Each row is followed by its group and then its class within the group.
[ 21.3 -18.2   0.3   9.1  -0.6  16.3 -17.5  -1.2  15.1   1.2  35.0   0.2
  -1.0  14.3  19.4   0.4   1.9   6.1 -19.7  -7.3  12.6  -0.2  -2.6   2.7
   1.2 -14.1  24.2  -8.7  14.3]  cq:nh
[  7.5 -26.3  13.2   7.9  24.7   5.4  -8.3   0.9  39.0  -0.3  79.0   2.9
 -39.4   6.9   0.9 -10.8   2.1  -1.4   2.0  23.5   6.1   6.3  -5.2 -23.2
  13.7   6.9   0.7   8.5  20.7]  cq:br
[ 10.7  19.4  -5.6   6.7  16.9  -3.3 -16.9  -2.9  14.6   5.8  26.6  12.4
 -43.6  39.7  16.5 -19.6  -5.8   6.3 -22.5  15.1  13.3   9.8  -0.8  -6.5
 -28.1 -14.3  16.2 -11.9  27.2]  cq:nh
[ 14.2 -32.8  16.5   1.1   5.1  -5.4  -2.2  -5.7 -15.6  15.6 -19.8   4.3
 -38.7 -21.9   9.2  -8.3  31.9 -13.7  14.9   6.1 -10.1   9.2  -2.9  -2.7
 -19.1  10.6 -23.4  14.1  14.0]  hg:qj
[ 20.2 -54.8  46.9 -15.0 -17.5  14.6 -22.5   2.2  15.5  -8.7  31.8  -3.9
 -22.3   9.0  -2.3   0.7   0.5  10.8 -14.4 -21.2  -8.6  12.0  -4.4  -0.9
   2.9   7.2 -12.1   2.3  -1.3]  Nt:nf
[  4.1   8.2  24.6   1.0 -11.2 -18.4 -18.1  -1.6  15.1  -4.5 -17.4  10.7
 -48.9  -7.7   5.4  -1.3   5.0  -8.5   0.2   4.7  13.2   6.2  -0.5   3.3
 -22.4   0.1   0.8  12.3  41.7]  Bm:qz
[ 18.3 -73.1  33.3   7.7 -13.2  15.4 -30.8 -12.9   3.7   9.5  17.2 -12.6
 -25.5   0.7  13.8   1.6   4.9  -4.2 -13.7   3.1  -1.8   4.5  -3.4  -3.6
  -6.6   9.7 -11.7  -0.8  14.4]  Nt:nf
[ 21.3   1.7  -3.0  -3.3  -0.5 -17.9 -24.7  -2.0  26.7   5.3  27.3   6.4
 -16.4  -9.5   2.1   2.2  -7.4 -13.4  -5.3   2.4  13.3  -1.0  -7.2   3.1
 -25.2 -26.7  -9.5  21.3  42.8]  Bm:mt
[ -5.2  -1.6  21.3   0.9  22.4   9.0  -6.3  -4.0  24.1 -23.0  79.7   6.9
 -23.3   4.9  -4.9 -10.8  -3.7   2.9  -8.1  -7.9  20.1   6.4   0.6  -9.6
   5.2 -18.0   5.4  -0.8   8.5]  cq:nh
[  3.4  -6.0   6.5  -6.7  -8.9 -14.5 -25.3  -3.0  12.2  -1.0  14.6   4.9
 -38.9   0.5  -8.0  -1.1  -7.0 -12.7 -15.4 -12.3   1.0  -2.5   2.7  11.9
 -20.6 -20.2 -10.1  14.9  23.2]  Bm:qz
[ -8.0 -87.4  27.6   6.4  -0.9  29.2 -30.2  42.3  20.9   0.8 -38.6 -12.5
  16.4   6.0  11.1 -10.4   3.1   7.5  -6.5  -2.2  -6.7  -3.1  -9.6  19.2
  -2.5   5.8  -2.1 -16.5  13.2]  Nt:nf
[ 13.9 -18.1  63.5   5.2  14.3 -22.6   8.7 -10.0 -13.4   0.5   8.2  -1.0
 -43.6  -7.5  16.4  10.5  14.9  -6.5   6.3  39.7  22.1   2.1   1.7 -17.0
 -28.3   6.2 -29.1   2.7  21.7]  hg:Md
[  1.1 -41.7  29.9   3.1  -6.7  16.1 -18.2  -1.2  13.1  -1.9  22.2  -4.7
 -47.0   8.1  12.8  -2.3  11.7  -5.7   0.4   1.9  -6.2   8.9 -15.3  -7.9
   6.0   7.3   2.7  17.2  -3.8]  Nt:nf
[ 13.5 -33.1  43.8  -6.8 -11.0 -11.7  13.9 -13.5  -7.9  -2.0  -3.5  -0.9
   2.7   0.9   2.8  19.8   3.1  -7.3   8.2   8.2  24.3   5.9  -6.4  29.1
  -7.2  -6.6  -2.2  -6.4  -3.5]  hg:Md
[ 13.0 -84.2  36.7   7.5  -7.5  35.3 -42.7  -3.7  12.1   2.8  15.3 -13.2
   4.2   3.7  10.6  -4.7  10.1  -6.3 -13.0 -29.5  -3.3  -4.3  -2.0  14.3
   2.8  -1.1  -1.3   1.8   1.1]  Nt:nf
